Here is a tiny trained network, its code and every weight. The questions are about switching its units off for an input and a target symbol, where a switched-off unit gives its printed mean instead of its output.

import numpy as np


def w(rows, s, z=0):
    codes = np.array(rows[::2]) - 128.0
    scale = np.full(codes.shape[1], s)
    scale[-1] = z or s
    return codes * scale


def f(y):
    return np.maximum(y, 0)


def softmax(a):
    e = np.exp(a - a.max(-1, keepdims=True))
    return e / e.sum(-1, keepdims=True)


def log_softmax(a):
    a = a - a.max(-1, keepdims=True)
    return a - np.log(np.exp(a).sum(-1, keepdims=True))


def net(x, mask):
    ids = ['αβγδεζησφψω'.index(c) for c in x.split()]
    T = len(ids)
    res = E[ids] + P[:T]
    u = 0
    for l in range(2):
        r = res
        for j in range(3):
            rows = slice(2 * j, 2 * j + 2)
            q, k, v = (r @ M[l][rows].T for M in (Q, K, V))
            z = softmax(np.where(np.tri(T) > 0, q @ k.T / 2**0.5, -1e9)) @ v
            o = O[l][rows]
            res = res + np.where(mask[u + j], z, o[:, -1]) @ o[:, :-1]
        u += 3
        y = f(res @ A[l][:, :-1].T + A[l][:, -1])
        res = res + np.where(mask[u : u + 8], y, B[l][:, -1]) @ B[l][:, :-1]
        u += 8
    return log_softmax(res[-1] @ U[:, :-1].T + U[:, -1])


Q, K, V, O, A, B = {}, {}, {}, {}, {}, {}
E = w([
[152,163,112],'α',
[133,179,193],'β',
[157,205,92],'γ',
[24,126,105],'δ',
[175,153,100],'ε',
[176,153,101],'ζ',
[82,53,102],'η',
[115,175,204],'σ',
[125,96,22],'φ',
[4,150,112],'ψ',
[130,159,41],'ω',
],0.022)
P = w([
[207,243,111],'0',
[176,220,125],'1',
[150,200,135],'2',
[132,179,140],'3',
[115,160,146],'4',
[106,141,152],'5',
[92,125,162],'6',
[84,105,172],'7',
[78,86,182],'8',
[80,60,190],'9',
[76,37,204],'10',
[85,2,216],'11',
[39,33,238],'12',
],0.0084)
Q[0] = w([
[164,105,254],'L0H1',
[126,29,170],'L0H1',
[156,113,68],'L0H2',
[217,166,217],'L0H2',
[54,107,50],'L0H3',
[58,130,161],'L0H3',
],0.0099)
K[0] = w([
[179,192,214],'L0H1',
[254,152,156],'L0H1',
[143,83,86],'L0H2',
[152,87,185],'L0H2',
[105,61,85],'L0H3',
[71,55,230],'L0H3',
],0.0095)
V[0] = w([
[41,154,139],'L0H1',
[1,148,152],'L0H1',
[116,220,235],'L0H2',
[92,2,117],'L0H2',
[131,38,148],'L0H3',
[12,43,120],'L0H3',
],0.0068)
O[0] = w([
[247,135,123,158],'L0H1',
[150,10,111,159],'L0H1',
[186,81,129,72],'L0H2',
[96,224,167,101],'L0H2',
[129,244,3,146],'L0H3',
[119,241,67,254],'L0H3',
],0.0064,0.0054)
A[0] = w([
[48,82,154,254],'L0N1',
[180,168,158,244],'L0N2',
[8,80,190,97],'L0N3',
[86,190,161,147],'L0N4',
[156,90,202,169],'L0N5',
[97,174,188,114],'L0N6',
[131,132,43,105],'L0N7',
[83,159,115,105],'L0N8',
],0.011,0.004)
B[0] = w([
[146,2,171,251],'L0N1',
[159,211,232,176],'L0N2',
[236,73,158,212],'L0N3',
[176,96,72,192],'L0N4',
[6,251,123,195],'L0N5',
[188,144,175,153],'L0N6',
[68,235,139,255],'L0N7',
[71,126,128,225],'L0N8',
],0.0078,0.0071)
Q[1] = w([
[131,218,70],'L1H1',
[171,225,37],'L1H1',
[127,100,78],'L1H2',
[180,88,47],'L1H2',
[248,171,190],'L1H3',
[138,35,160],'L1H3',
],0.011)
K[1] = w([
[71,56,113],'L1H1',
[3,108,65],'L1H1',
[128,144,116],'L1H2',
[178,178,143],'L1H2',
[182,243,131],'L1H3',
[156,79,177],'L1H3',
],0.013)
V[1] = w([
[167,186,164],'L1H1',
[23,116,96],'L1H1',
[90,134,96],'L1H2',
[9,39,141],'L1H2',
[129,145,65],'L1H3',
[167,178,151],'L1H3',
],0.015)
O[1] = w([
[253,162,182,177],'L1H1',
[104,65,151,221],'L1H1',
[51,46,125,211],'L1H2',
[77,82,211,255],'L1H2',
[153,157,63,141],'L1H3',
[74,97,88,80],'L1H3',
],0.007,0.0085)
A[1] = w([
[108,156,206,38],'L1N1',
[97,159,7,254],'L1N2',
[104,145,80,157],'L1N3',
[198,51,60,96],'L1N4',
[106,96,171,245],'L1N5',
[141,214,20,132],'L1N6',
[23,126,203,109],'L1N7',
[72,255,121,199],'L1N8',
],0.0094,0.0052)
B[1] = w([
[107,209,141,169],'L1N1',
[151,183,238,190],'L1N2',
[63,134,248,157],'L1N3',
[19,228,154,133],'L1N4',
[105,50,88,215],'L1N5',
[232,197,191,147],'L1N6',
[142,150,51,253],'L1N7',
[255,101,37,164],'L1N8',
],0.0081,0.016)
U = w([
[131,148,110,76],'α',
[131,136,125,70],'β',
[81,238,141,142],'γ',
[133,106,121,64],'δ',
[143,142,103,153],'ε',
[149,136,101,211],'ζ',
[2,202,145,137],'η',
[146,122,129,142],'σ',
[156,78,122,254],'φ',
[160,65,137,167],'ψ',
[125,135,123,40],'ω',
],0.013,0.0044)

Each question gives the input, a string of symbols that net reads in full, and the target symbol t.
The units are the heads (2 rows each of Q, K, V and O) and the neurons (one row each of A and B). Each row of codes is followed by its name. A weight is (code - 128) times the scale printed after its matrix; where a second scale follows, it is the last column's (O, A, B and U).
mask holds one flag per unit, layer by layer, with each layer's heads first. A switched-off unit (its flag False) gives its mean, the last column of its rows in O or B, instead of its output. The means were averaged over made-up inputs and are rounded, as every weight is.
A unit's drop is (log p(t) with every unit on - log p(t) with that unit switched off) / (log p(t) with every unit on - log p(t) with every unit switched off).
The circuit of an input: a set's keep is (log p(t) with only the set's units on - log p(t) with every unit switched off) / (log p(t) with every unit on - log p(t) with every unit switched off). Starting from the 12 units with the biggest drops (on a tie, the unit counted first), units are removed one at a time, each time the one whose removal leaves the highest keep (on an exact tie, the one counted first), for as long as the keep stays at least 0.8.
units of the circuit, in order: the units of the circuit, biggest drop first
unit that matters most: the unit with the biggest drop
top k neurons: the k neurons with the biggest drops, biggest first
top k neurons in layer l: the k neurons of layer l with the biggest drops, biggest first
heads that matter: for each layer, one digit per head in row order, 1 if its drop is at least 0.15 and else 0, layers parted by /
drop of u: that unit's drop, to one decimal
input ε ζ α ψ φ φ ω β η η ψ σ, target γ: units of the circuit, in order => [L1H1]
input η ψ ε φ α γ η, target γ: heads that matter => 000 / 110
input ζ ψ ζ η η η ω η σ φ η η, target η: top 3 neurons => [L0N7; L0N4; L1N8]
input ε γ ψ, target γ: heads that matter => 100 / 110
input φ ζ η ε δ ζ α γ γ ψ ζ σ, target γ: heads that matter => 010 / 100
input ψ φ ψ, target φ: heads that matter => 000 / 000
input σ η α, target η: units of the circuit, in order => [L1H3; L0N2]
input ζ γ η, target γ: units of the circuit, in order => [L1H2; L0N2; L1N4]
input ζ η ζ γ δ η ζ ε ψ η ε, target η: top 2 neurons => [L0N5; L1N1]
input η ψ φ α δ φ, target η: heads that matter => 011 / 100
input γ η φ, target γ: units of the circuit, in order => [L1N2; L1H2]
input η η ζ ψ γ η η φ, target γ: heads that matter => 000 / 000
input η φ β η ψ η φ φ ψ δ, target ψ: heads that matter => 011 / 000
input φ η ω η η η η α, target η: top neuron in layer 0 => [L0N1]
input η φ α η γ γ ψ, target γ: top 3 neurons in layer 1 => [L1N4; L1N5; L1N6]
input ψ γ η η γ, target η: top 4 neurons => [L0N5; L0N1; L0N2; L0N3]
input ψ η ψ ζ ε η η η η η φ η β, target γ: heads that matter => 010 / 100
input ε η ε η ω, target γ: top 2 neurons in layer 0 => [L0N1; L0N5]
input ζ η η, target η: top 2 neurons => [L1N8; L0N2]
input η ψ η η ε, target η: unit that matters most => L0N1
input η φ ω ε ψ φ φ η η ω η ω, target η: top 2 neurons in layer 1 => [L1N3; L1N2]
input φ δ ζ η σ ε δ ω, target γ: heads that matter => 100 / 010
input δ η η δ η ε ψ η η ζ, target η: top 3 neurons in layer 0 => [L0N1; L0N3; L0N2]
input η δ ε ε η η δ η η ψ φ β, target γ: drop of L0N6 => 0.2
